Below is a small trained network, with its code and all its weights. Each question gives an input and a class and asks what happens when units are switched off, that is, made to give their printed mean instead of their output.

import numpy as np


def w(rows, s, z=0):
    codes = np.array(rows[::2]) - 128.0
    scale = np.full(codes.shape[1], s)
    scale[-1] = z or s
    return codes * scale


def norm(h):
    return h / np.sqrt((h * h).mean(-1, keepdims=True) + 1e-5)


def f(y):
    return y / 2 * (1 + np.tanh(0.7978845608 * (y + 0.044715 * y**3)))


def log_softmax(a):
    a = a - a.max(-1, keepdims=True)
    return a - np.log(np.exp(a).sum(-1, keepdims=True))


def net(x, mask):
    res = np.array(x, float).reshape(1, 2) / 4 @ E
    u = 0
    for l in range(4):
        y = f(norm(res) @ A[l][:, :-1].T + A[l][:, -1])
        res = res + np.where(mask[u : u + 4], y, B[l][:, -1]) @ B[l][:, :-1]
        u += 4
    return log_softmax(norm(res)[-1] @ U[:, :-1].T + U[:, -1])


A, B = {}, {}
E = w([
[90,2,165,106,45,54,138,50],'x0',
[150,73,89,234,13,128,171,134],'x1',
],0.0071)
A[0] = w([
[45,179,11,159,202,218,148,229,127],'0.n0',
[146,130,36,212,58,143,97,255,2],'0.n1',
[122,91,113,213,85,115,170,164,195],'0.n2',
[123,251,216,55,150,114,82,114,112],'0.n3',
],0.0045,0.0015)
B[0] = w([
[167,79,91,152,92,157,71,136,253],'0.n0',
[128,148,234,85,176,121,148,167,211],'0.n1',
[101,129,84,102,107,43,144,136,192],'0.n2',
[1,139,94,172,129,111,84,105,204],'0.n3',
],0.0071,0.0052)
A[1] = w([
[113,156,34,235,2,92,100,30,168],'1.n0',
[112,77,38,25,105,43,115,144,66],'1.n1',
[240,171,99,91,181,236,38,118,7],'1.n2',
[130,21,180,53,214,231,75,39,223],'1.n3',
],0.0047,0.0019)
B[1] = w([
[135,142,172,160,231,153,144,134,227],'1.n0',
[108,94,139,246,92,148,148,163,180],'1.n1',
[2,100,62,140,93,182,122,39,254],'1.n2',
[163,75,27,92,73,115,122,110,221],'1.n3',
],0.0095,0.0031)
A[2] = w([
[107,238,104,119,187,229,57,130,83],'2.n0',
[69,154,124,108,96,58,93,48,175],'2.n1',
[200,216,168,64,135,119,182,205,251],'2.n2',
[42,128,118,142,125,31,253,105,251],'2.n3',
],0.0065,0.0012)
B[2] = w([
[84,254,119,64,56,61,57,25,254],'2.n0',
[237,126,129,107,215,110,175,155,178],'2.n1',
[188,94,99,171,93,79,59,156,153],'2.n2',
[81,89,151,110,196,245,191,154,203],'2.n3',
],0.0078,0.0068)
A[3] = w([
[117,75,74,159,122,134,33,190,160],'3.n0',
[178,106,147,167,47,39,154,229,251],'3.n1',
[41,56,195,194,28,48,212,77,134],'3.n2',
[109,68,254,215,172,115,208,95,92],'3.n3',
],0.0048,0.0021)
B[3] = w([
[78,164,65,124,77,6,65,95,163],'3.n0',
[202,156,254,116,119,163,25,216,198],'3.n1',
[164,170,25,247,92,239,148,117,209],'3.n2',
[56,168,182,180,205,202,51,108,254],'3.n3',
],0.0068,0.0036)
U = w([
[117,111,146,205,201,227,178,167,254],'0',
[218,194,164,181,56,84,54,250,106],'1',
[145,89,50,34,254,103,177,124,76],'2',
[171,187,165,90,105,97,183,156,2],'3',
[90,253,27,75,114,98,56,39,254],'4',
[159,82,95,113,126,146,153,88,32],'5',
],0.0068,0.0028)

Each question gives the input, the list of numbers given to net, and the class t.
The units are the neurons (one row each of A and B). Each row of codes is followed by its name. A weight is (code - 128) times the scale printed after its matrix; where a second scale follows, it is the last column's (A, B and U).
mask holds one flag per neuron, layer by layer. A switched-off neuron (its flag False) gives its mean, the last column of its row in B, instead of its output. The means were averaged over made-up inputs and are rounded, as every weight is.
A unit's drop is (log p(t) with every unit on - log p(t) with that unit switched off) / (log p(t) with every unit on - log p(t) with every unit switched off).
The circuit of an input: a set's keep is (log p(t) with only the set's units on - log p(t) with every unit switched off) / (log p(t) with every unit on - log p(t) with every unit switched off). Starting from the 12 units with the biggest drops (on a tie, the unit counted first), units are removed one at a time, each time the one whose removal leaves the highest keep (on an exact tie, the one counted first), for as long as the keep stays at least 0.8.
units of the circuit, in order: the units of the circuit, biggest drop first
most important unit: the unit with the biggest drop
k most important neurons: the k neurons with the biggest drops, biggest first
k most important neurons of layer l: the k neurons of layer l with the biggest drops, biggest first
drop of u: that unit's drop, to one decimal
input [6,-8], class 2: units of the circuit, in order	2.n0, 2.n1
input [6,-5], class 2: units of the circuit, in order	2.n1, 2.n0
input [1,-5], class 2: units of the circuit, in order	1.n3, 2.n0
input [3,-1], class 0: units of the circuit, in order	2.n0
input [6,-2], class 0: 3 most important neurons	1.n1, 2.n0, 0.n0
input [8,-6], class 5: 2 most important neurons	1.n3, 1.n1
input [6,-3], class 5: 3 most important neurons	1.n3, 0.n2, 0.n3
input [-3,3], class 1: 2 most important neurons	0.n1, 0.n2
input [3,-2], class 5: 3 most important neurons	1.n3, 0.n2, 2.n0
input [4,-8], class 2: 3 most important neurons	2.n0, 2.n1, 0.n0
input [7,-5], class 5: 2 most important neurons	1.n3, 1.n1
input [-2,7], class 1: 4 most important neurons	1.n2, 0.n3, 2.n2, 0.n1
input [7,-3], class 5: 2 most important neurons	1.n3, 0.n2
input [0,7], class 0: most important unit	2.n3
input [6,-4], class 5: 3 most important neurons of layer 0	0.n2, 0.n1, 0.n3
input [5,-4], class 2: 2 most important neurons	0.n0, 1.n3
input [-3,8], class 1: 4 most important neurons	1.n2, 0.n3, 0.n1, 2.n2
input [3,-4], class 2: 3 most important neurons of layer 0	0.n0, 0.n2, 0.n3
input [8,-4], class 5: 4 most important neurons	1.n3, 0.n2, 1.n1, 0.n3
input [2,-1], class 5: 3 most important neurons of layer 0	0.n2, 0.n3, 0.n0
input [2,-7], class 2: most important unit	2.n1
input [5,-8], class 2: drop of 2.n1	0.2
input [-3,7], class 1: drop of 1.n2	1.1
